Below is a small trained network, with its code and all its weights. Each question gives an input and a target symbol and asks what happens when units are switched off, that is, made to give their printed mean instead of their output.

import numpy as np


def w(rows, s, z=0):
    codes = np.array(rows[::2]) - 128.0
    scale = np.full(codes.shape[1], s)
    scale[-1] = z or s
    return codes * scale


def f(y):
    return y / 2 * (1 + np.tanh(0.7978845608 * (y + 0.044715 * y**3)))


def softmax(a):
    e = np.exp(a - a.max(-1, keepdims=True))
    return e / e.sum(-1, keepdims=True)


def log_softmax(a):
    a = a - a.max(-1, keepdims=True)
    return a - np.log(np.exp(a).sum(-1, keepdims=True))


def net(x, mask):
    ids = ['αβθλμπστψω'.index(c) for c in x.split()]
    T = len(ids)
    res = E[ids] + P[:T]
    u = 0
    for l in range(2):
        r = res
        for j in range(3):
            rows = slice(2 * j, 2 * j + 2)
            q, k, v = (r @ M[l][rows].T for M in (Q, K, V))
            z = softmax(np.where(np.tri(T) > 0, q @ k.T / 2**0.5, -1e9)) @ v
            o = O[l][rows]
            res = res + np.where(mask[u + j], z, o[:, -1]) @ o[:, :-1]
        u += 3
        y = f(res @ A[l][:, :-1].T + A[l][:, -1])
        res = res + np.where(mask[u : u + 8], y, B[l][:, -1]) @ B[l][:, :-1]
        u += 8
    return log_softmax(res[-1] @ U[:, :-1].T + U[:, -1])


Q, K, V, O, A, B = {}, {}, {}, {}, {}, {}
E = w([
[79,141,150],'α',
[172,186,246],'β',
[119,116,64],'θ',
[54,186,52],'λ',
[151,106,172],'μ',
[212,69,75],'π',
[69,21,92],'σ',
[135,146,156],'τ',
[100,123,126],'ψ',
[134,227,52],'ω',
],0.012)
P = w([
[191,157,125],'0',
[217,164,167],'1',
[183,131,151],'2',
[186,136,146],'3',
[168,121,135],'4',
[182,130,148],'5',
[69,3,84],'6',
[90,22,88],'7',
[151,96,127],'8',
[169,113,137],'9',
[184,122,153],'10',
],0.0043)
Q[0] = w([
[164,102,74],'0.h1',
[85,172,196],'0.h1',
[4,109,167],'0.h2',
[101,13,198],'0.h2',
[94,195,198],'0.h3',
[79,76,109],'0.h3',
],0.013)
K[0] = w([
[75,175,138],'0.h1',
[172,72,116],'0.h1',
[147,17,167],'0.h2',
[51,90,216],'0.h2',
[249,123,146],'0.h3',
[77,193,159],'0.h3',
],0.014)
V[0] = w([
[2,164,177],'0.h1',
[141,117,103],'0.h1',
[11,151,163],'0.h2',
[115,149,142],'0.h2',
[125,131,149],'0.h3',
[218,70,47],'0.h3',
],0.005)
O[0] = w([
[188,248,230,163],'0.h1',
[94,66,132,100],'0.h1',
[200,220,243,144],'0.h2',
[139,158,146,170],'0.h2',
[177,154,146,150],'0.h3',
[1,92,7,2],'0.h3',
],0.0039,0.00069)
A[0] = w([
[88,79,107,62],'0.n1',
[156,79,39,76],'0.n2',
[56,180,117,199],'0.n3',
[60,102,116,124],'0.n4',
[238,16,176,139],'0.n5',
[218,156,150,253],'0.n6',
[254,47,66,124],'0.n7',
[144,150,196,123],'0.n8',
],0.0097,0.0028)
B[0] = w([
[188,149,158,109],'0.n1',
[252,165,110,134],'0.n2',
[46,101,125,202],'0.n3',
[135,126,179,132],'0.n4',
[62,64,61,200],'0.n5',
[94,64,82,252],'0.n6',
[240,95,43,154],'0.n7',
[135,106,207,177],'0.n8',
],0.015,0.0032)
Q[1] = w([
[143,248,176],'1.h1',
[253,43,139],'1.h1',
[142,133,95],'1.h2',
[84,83,75],'1.h2',
[153,195,2],'1.h3',
[77,21,144],'1.h3',
],0.0073)
K[1] = w([
[21,111,115],'1.h1',
[130,254,193],'1.h1',
[76,89,118],'1.h2',
[131,158,153],'1.h2',
[2,73,109],'1.h3',
[201,123,47],'1.h3',
],0.0081)
V[1] = w([
[251,163,155],'1.h1',
[254,199,143],'1.h1',
[150,251,233],'1.h2',
[144,230,227],'1.h2',
[129,110,149],'1.h3',
[178,243,231],'1.h3',
],0.0042)
O[1] = w([
[245,132,150,97],'1.h1',
[252,97,148,81],'1.h1',
[192,205,23,67],'1.h2',
[197,207,39,76],'1.h2',
[151,140,104,125],'1.h3',
[84,35,249,1],'1.h3',
],0.0037,0.0061)
A[1] = w([
[139,120,84,1],'1.n1',
[118,129,155,109],'1.n2',
[84,54,155,102],'1.n3',
[79,153,102,137],'1.n4',
[109,177,225,107],'1.n5',
[58,111,226,155],'1.n6',
[128,126,108,97],'1.n7',
[96,125,252,89],'1.n8',
],0.013,0.0055)
B[1] = w([
[57,176,203,140],'1.n1',
[100,131,167,133],'1.n2',
[108,42,82,209],'1.n3',
[83,170,111,193],'1.n4',
[178,189,59,167],'1.n5',
[130,138,238,254],'1.n6',
[124,141,146,133],'1.n7',
[249,194,88,199],'1.n8',
],0.017,0.0097)
U = w([
[107,199,31,170],'α',
[85,74,184,214],'β',
[193,86,86,90],'θ',
[40,146,192,2],'λ',
[137,53,77,127],'μ',
[255,117,43,98],'π',
[160,48,217,45],'σ',
[166,191,191,188],'τ',
[95,97,184,146],'ψ',
[156,123,92,160],'ω',
],0.0075,0.0038)

Each question gives the input, a string of symbols that net reads in full, and the target symbol t.
The units are the heads (2 rows each of Q, K, V and O) and the neurons (one row each of A and B). Each row of codes is followed by its name. A weight is (code - 128) times the scale printed after its matrix; where a second scale follows, it is the last column's (O, A, B and U).
mask holds one flag per unit, layer by layer, with each layer's heads first. A switched-off unit (its flag False) gives its mean, the last column of its rows in O or B, instead of its output. The means were averaged over made-up inputs and are rounded, as every weight is.
A unit's drop is (log p(t) with every unit on - log p(t) with that unit switched off) / (log p(t) with every unit on - log p(t) with every unit switched off).
The circuit of an input: a set's keep is (log p(t) with only the set's units on - log p(t) with every unit switched off) / (log p(t) with every unit on - log p(t) with every unit switched off). Starting from the 12 units with the biggest drops (on a tie, the unit counted first), units are removed one at a time, each time the one whose removal leaves the highest keep (on an exact tie, the one counted first), for as long as the keep stays at least 0.8.
units of the circuit, in order: the units of the circuit, biggest drop first
unit that matters most: the unit with the biggest drop
k most important neurons: the k neurons with the biggest drops, biggest first
k most important neurons of layer l: the k neurons of layer l with the biggest drops, biggest first
which heads matter: for each layer, one digit per head in row order, 1 if its drop is at least 0.15 and else 0, layers parted by /
input π α μ τ, target π: unit that matters most : 1.h1
input α π λ τ, target α: units of the circuit, in order : (1.h3, 1.n6, 0.n7)
input π α α β β σ τ μ, target π: 2 most important neurons : (0.n7, 0.n2)
input α α ω τ μ β, target σ: 4 most important neurons : (0.n6, 1.n6, 0.n8, 0.n5)
input α μ α α μ α β β π, target α: 2 most important neurons of layer 1 : (1.n1, 1.n6)
input α ω ω α λ π ψ, target α: units of the circuit, in order : (1.h3, 0.n7, 1.n6)
input α α π α α ω ω τ α, target α: 3 most important neurons : (0.n7, 0.n5, 1.n6)
input μ ψ ω τ ω ω λ α, target τ: 2 most important neurons of layer 1 : (1.n6, 1.n8)
input π λ ω α σ, target π: units of the circuit, in order : (0.n2, 1.h1, 0.n7)
input α ψ μ μ μ π α α μ α σ, target α: 4 most important neurons of layer 0 : (0.n5, 0.n7, 0.n8, 0.n6)
input α α π μ β α ω α ω α μ, target α: 3 most important neurons : (0.n5, 0.n7, 1.n6)
input α π μ β α ψ, target α: 3 most important neurons : (1.n6, 0.n7, 0.n5)
input π α ω, target π: units of the circuit, in order : (1.h1, 1.n6, 0.n7)
input α π α μ α μ μ, target α: most important neuron of layer 0 : (0.n5)
input π α ω μ μ π α ω α α, target τ: units of the circuit, in order : (0.n5, 1.h2, 0.n7, 1.n8)
input π ω θ θ τ ψ τ μ ω ω σ, target π: 3 most important neurons : (1.n6, 0.n2, 0.n7)
input ω λ ω μ α ω ψ μ β τ, target β: 3 most important neurons : (1.n8, 1.n5, 0.n2)
input α α π α α λ μ ω ω α β, target α: which heads matter : 101 / 001
input ψ α ω ω ψ λ, target λ: 3 most important neurons : (0.n3, 1.n8, 0.n7)
input α α θ α μ μ ψ π, target α: 2 most important neurons : (1.n1, 1.n6)
input α μ ω π α α ω β α τ, target α: unit that matters most : 1.h3
input π α α α θ α α λ α, target π: 4 most important neurons : (0.n7, 0.n2, 1.n6, 0.n6)
input α θ ω θ, target π: which heads matter : 000 / 000
input α α μ α α ω, target α: 2 most important neurons : (1.n6, 1.n4)
input α α ω π μ λ μ α ω α, target α: units of the circuit, in order : (1.h3, 0.n7, 1.n6, 0.n5)
input θ τ α ω τ θ, target π: units of the circuit, in order : (1.n6, 0.n7)
input π ω α λ α, target π: 3 most important neurons of layer 1 : (1.n6, 1.n1, 1.n4)
input π α μ, target π: 2 most important neurons : (0.n7, 1.n6)
input α α λ τ μ α α α ω μ, target μ: 3 most important neurons of layer 1 : (1.n6, 1.n3, 1.n8)
input α α β ψ α ω α α λ μ, target μ: unit that matters most : 0.n5
